Below is a small trained network, with its code and all its weights. Each question gives an input and a class and asks what happens when units are switched off, that is, made to give their printed mean instead of their output.

import numpy as np


def w(rows, s, z=0):
    codes = np.array(rows[::2]) - 128.0
    scale = np.full(codes.shape[1], s)
    scale[-1] = z or s
    return codes * scale


def f(y):
    return np.maximum(y, 0)


def log_softmax(a):
    a = a - a.max(-1, keepdims=True)
    return a - np.log(np.exp(a).sum(-1, keepdims=True))


def net(x, mask):
    res = np.array(x, float).reshape(1, 3) / 4 @ E
    y = f(res @ A[0][:, :-1].T + A[0][:, -1])
    res = res + np.where(mask, y, B[0][:, -1]) @ B[0][:, :-1]
    return log_softmax(res[-1] @ U[:, :-1].T + U[:, -1])


A, B = {}, {}
E = w([
[140,72,44,215,55,173],'x0',
[200,167,179,242,161,150],'x1',
[215,138,70,120,123,1],'x2',
],0.012)
A[0] = w([
[142,128,133,119,79,120,252],'N0',
[148,3,112,172,91,144,102],'N1',
[97,180,126,122,107,120,228],'N2',
[24,33,106,66,124,143,106],'N3',
[69,181,182,81,154,79,115],'N4',
[182,121,103,111,134,103,216],'N5',
[66,183,188,112,139,154,121],'N6',
[202,161,117,89,118,88,109],'N7',
[95,94,98,34,37,112,119],'N8',
[163,108,133,129,126,70,108],'N9',
[112,51,82,179,94,128,105],'N10',
[65,136,124,145,144,172,167],'N11',
[231,207,196,234,164,157,127],'N12',
[170,138,56,117,124,64,98],'N13',
[94,108,74,195,50,144,142],'N14',
[82,129,134,143,151,185,117],'N15',
[60,154,157,136,108,172,96],'N16',
[108,98,29,178,22,150,122],'N17',
[118,229,176,94,222,97,121],'N18',
[181,122,78,102,161,58,109],'N19',
[146,166,226,40,180,84,133],'N20',
[181,120,197,227,119,114,96],'N21',
[151,152,75,138,123,53,113],'N22',
[180,155,78,108,133,89,106],'N23',
[196,145,88,127,97,54,105],'N24',
[129,168,164,50,176,114,88],'N25',
[141,125,159,110,77,202,114],'N26',
[116,77,179,123,115,179,88],'N27',
[152,98,67,158,49,157,123],'N28',
[68,75,47,31,93,90,109],'N29',
[79,135,179,98,140,175,107],'N30',
],0.013,0.018)
B[0] = w([
[86,108,100,7,34,131,237],'N0',
[124,135,166,178,153,68,181],'N1',
[100,127,95,83,66,117,218],'N2',
[86,162,114,158,157,163,207],'N3',
[102,148,168,159,117,84,191],'N4',
[110,107,75,75,47,146,211],'N5',
[155,103,109,178,96,132,187],'N6',
[159,76,145,196,113,184,173],'N7',
[64,193,103,107,223,146,201],'N8',
[139,95,146,195,120,174,159],'N9',
[104,121,180,163,142,74,178],'N10',
[158,108,106,116,69,173,197],'N11',
[69,206,107,67,201,156,250],'N12',
[154,120,142,174,122,168,178],'N13',
[117,140,160,163,89,73,205],'N14',
[172,65,104,169,104,194,175],'N15',
[155,104,142,168,127,168,171],'N16',
[92,146,149,183,103,80,217],'N17',
[127,149,178,157,104,88,216],'N18',
[182,120,161,153,115,179,184],'N19',
[92,134,196,167,88,66,229],'N20',
[116,199,121,108,188,141,191],'N21',
[153,110,133,160,122,177,178],'N22',
[144,100,129,179,121,179,168],'N23',
[149,116,165,167,133,189,188],'N24',
[120,151,188,168,137,94,179],'N25',
[183,101,139,157,105,171,166],'N26',
[173,93,141,177,132,173,159],'N27',
[115,151,163,182,97,71,191],'N28',
[109,197,116,112,213,169,213],'N29',
[160,106,135,156,106,156,181],'N30',
],0.012,0.02)
U = w([
[115,150,184,190,107,3,97],'0',
[158,75,129,187,108,233,88],'1',
[94,248,105,111,239,165,112],'2',
[112,103,81,44,28,98,248],'3',
[147,82,82,88,170,136,109],'4',
[134,105,100,121,198,89,115],'5',
[157,112,55,123,142,97,113],'6',
],0.015,0.014)

Each question gives the input, the list of numbers given to net, and the class t.
The units are the neurons (one row each of A and B). Each row of codes is followed by its name. A weight is (code - 128) times the scale printed after its matrix; where a second scale follows, it is the last column's (A, B and U).
mask holds one flag per neuron, in row order. A switched-off neuron (its flag False) gives its mean, the last column of its row in B, instead of its output. The means were averaged over made-up inputs and are rounded, as every weight is.
A unit's drop is (log p(t) with every unit on - log p(t) with that unit switched off) / (log p(t) with every unit on - log p(t) with every unit switched off).
The circuit of an input: a set's keep is (log p(t) with only the set's units on - log p(t) with every unit switched off) / (log p(t) with every unit on - log p(t) with every unit switched off). Starting from the 12 units with the biggest drops (on a tie, the unit counted first), units are removed one at a time, each time the one whose removal leaves the highest keep (on an exact tie, the one counted first), for as long as the keep stays at least 0.8.
circuit, biggest first: the units of the circuit, biggest drop first
most important unit: the unit with the biggest drop
top k neurons: the k neurons with the biggest drops, biggest first
drop of u: that unit's drop, to one decimal
input [5,-3,6], class 1: top 4 neurons : (N20, N24, N22, N13)
input [-6,-1,7], class 1: circuit, biggest first : (N7, N19)
input [6,8,5], class 2: circuit, biggest first : (N12)
input [-1,3,-1], class 3: top 2 neurons : (N29, N8)
input [3,-8,-6], class 2: top 2 neurons : (N8, N29)
input [-6,2,7], class 1: circuit, biggest first : (N7, N19)
input [3,-1,4], class 1: top 4 neurons : (N20, N24, N13, N22)
input [2,7,-6], class 2: top 2 neurons : (N12, N21)
input [-1,7,7], class 1: top 2 neurons : (N7, N8)
input [-3,-5,5], class 1: top 2 neurons : (N12, N7)
input [2,-3,-1], class 3: top 2 neurons : (N12, N21)
input [8,-8,6], class 0: top 4 neurons : (N17, N28, N12, N14)
input [-3,-3,0], class 3: top 2 neurons : (N12, N17)
input [-1,-5,2], class 2: circuit, biggest first : (N29)
input [-6,-1,-6], class 0: top 4 neurons : (N20, N4, N18, N25)
input [-7,-5,8], class 1: top 2 neurons : (N7, N19)
input [-1,-2,3], class 3: drop of N18 : 0.0
input [2,-3,-3], class 3: drop of N19 : 0.1
input [4,-5,6], class 1: drop of N12 : 0.3
input [-7,6,-5], class 0: most important unit : N20
